[[154 117 122 127 134 117 113 147 115 133 150 150 130 128 137 131]
 [113 132 117 142 145 133 102 149 135 119 127 108 131 148 137 143]
 [144 153 143 119 104 146 123 143 115 137 102 133 111 141 151 112]]
|
[[154 117 122 127 134 117 113 147 115 133 150 150 130 128 137 131]
 [144 153 143 119 104 146 123 143 115 137 102 133 111 141 151 112]]

[[134 135 131 111 119 146 114 129 150 118]
 [122 112 123 144 131 107 134 130 135 129]
 [128 137 130 108 124 145 114 126 149 121]
 [122 120 124 143 121 116 133 129 157 122]
 [121 111 120 153 121 108 128 126 133 123]
 [131 146 135 113 130 148 123 127 125 133]]
|
[[134 135 131 111 119 146 114 129 150 118]
 [128 137 130 108 124 145 114 126 149 121]
 [121 111 120 153 121 108 128 126 133 123]]

[[136 129 138 128]
 [140 129 151 128]
 [125 128 129 128]
 [106 120 142 139]
 [140 129 148 128]
 [111 123 138 136]
 [133 129 136 128]
 [132 129 134 128]
 [107 121 140 139]
 [139 129 151 128]
 [132 129 131 128]
 [115 125 135 134]]
|
[[136 129 138 128]
 [125 128 129 128]
 [140 129 148 128]
 [133 129 136 128]
 [107 121 140 139]
 [132 129 131 128]]

[[136 145 138 149 120 150 136 137 132 122 133 136]
 [150 131 148 151 108 139 128 151 108 107 149 150]
 [123 115 122 101 137 109 115 118 126 131 122 119]
 [117 134 120 117 138 131 133 118 153 140 117 117]
 [129 115 130 117 129 111 117 128 114 125 128 128]]
|
[[136 145 138 149 120 150 136 137 132 122 133 136]
 [123 115 122 101 137 109 115 118 126 131 122 119]
 [129 115 130 117 129 111 117 128 114 125 128 128]]

[[142 108 130 120 100 110 126 100 109 142 102 129 126 102 108 113]
 [133 134 132 128 127 131 134 126 133 134 130 131 136 132 133 132]
 [109 142 121 131 150 140 125 150 142 109 149 121 124 148 142 137]
 [134 122 129 122 113 121 129 113 121 136 117 128 131 118 121 122]
 [123 123 123 123 123 123 123 123 123 123 123 123 123 123 123 123]]
|
[[142 108 130 120 100 110 126 100 109 142 102 129 126 102 108 113]
 [109 142 121 131 150 140 125 150 142 109 149 121 124 148 142 137]
 [123 123 123 123 123 123 123 123 123 123 123 123 123 123 123 123]]

[[135 135 120 131 131 123]
 [119 132 130 149 132 117]
 [123 133 125 132 125 125]
 [130 125 123 127 130 126]
 [121 131 126 138 132 122]
 [130 126 123 129 130 126]
 [117 135 127 128 124 126]
 [120 128 129 151 136 123]
 [135 131 120 127 130 126]]
|
[[135 135 120 131 131 123]
 [123 133 125 132 125 125]
 [121 131 126 138 132 122]
 [117 135 127 128 124 126]
 [135 131 120 127 130 126]]

[[109 146 124 145 134 120]
 [131 142 153 141 125 150]
 [128 113 111 118 146 111]
 [131 115 121 116 129 119]
 [140 129 149 128 113 150]
 [153 119 141 117 109 145]
 [138 113 118 111 143 119]
 [119 131 124 124 136 122]
 [124 149 141 148 121 141]
 [136 111 122 111 120 132]]
|
[[109 146 124 145 134 120]
 [128 113 111 118 146 111]
 [140 129 149 128 113 150]
 [138 113 118 111 143 119]
 [124 149 141 148 121 141]]
---
[[142 122 147 110 126 115 132 134 128 121 131 115 114 111 143 121]
 [129 112 135 101 111 109 120 110 110 114 117 109 106 103 131 119]]
|
[[129 112 135 101 111 109 120 110 110 114 117 109 106 103 131 119]
 [142 122 147 110 126 115 132 134 128 121 131 115 114 111 143 121]]

[[133 144 125 131 138]
 [127 118 122 137 112]
 [130 113 130 127 127]
 [126 152 124 143 139]]
|
[[127 118 122 137 112]
 [126 152 124 143 139]
 [133 144 125 131 138]
 [130 113 130 127 127]]

[[107 112 134 134 124 105 138 120 138 116 117 134 127]
 [145 141 125 126 132 148 118 139 120 139 141 125 131]
 [138 136 131 131 135 140 126 135 129 137 137 129 134]
 [123 127 117 123 130 124 127 111 128 116 114 114 133]
 [126 130 109 119 133 126 126 110 124 117 111 105 137]]
|
[[126 130 109 119 133 126 126 110 124 117 111 105 137]
 [123 127 117 123 130 124 127 111 128 116 114 114 133]
 [145 141 125 126 132 148 118 139 120 139 141 125 131]
 [138 136 131 131 135 140 126 135 129 137 137 129 134]
 [107 112 134 134 124 105 138 120 138 116 117 134 127]]

[[135 138 116 124 124 116 124 145 134 118]
 [131 140 117 118 129 112 123 144 132 124]
 [131 140 118 123 127 113 123 146 135 120]
 [117 120 134 133 128 136 133 115 132 136]
 [147 139 120 120 129 117 117 154 112 123]]
|
[[135 138 116 124 124 116 124 145 134 118]
 [131 140 117 118 129 112 123 144 132 124]
 [131 140 118 123 127 113 123 146 135 120]
 [147 139 120 120 129 117 117 154 112 123]
 [117 120 134 133 128 136 133 115 132 136]]

[[112 120 131 137]
 [127 135 117 107]]
|
[[127 135 117 107]
 [112 120 131 137]]

[[131 125 135 131 123 121 132 127 126 127 137 150 130 123 133 120]
 [136 138 134 133 133 130 132 124 118 131 122 135 130 125 131 127]
 [150 138 147 132 127 130 118 124 132 120 124 121 130 125 114 130]
 [128 125 121 127 127 133 128 124 126 137 123 112 129 136 120 137]]
|
[[128 125 121 127 127 133 128 124 126 137 123 112 129 136 120 137]
 [136 138 134 133 133 130 132 124 118 131 122 135 130 125 131 127]
 [131 125 135 131 123 121 132 127 126 127 137 150 130 123 133 120]
 [150 138 147 132 127 130 118 124 132 120 124 121 130 125 114 130]]
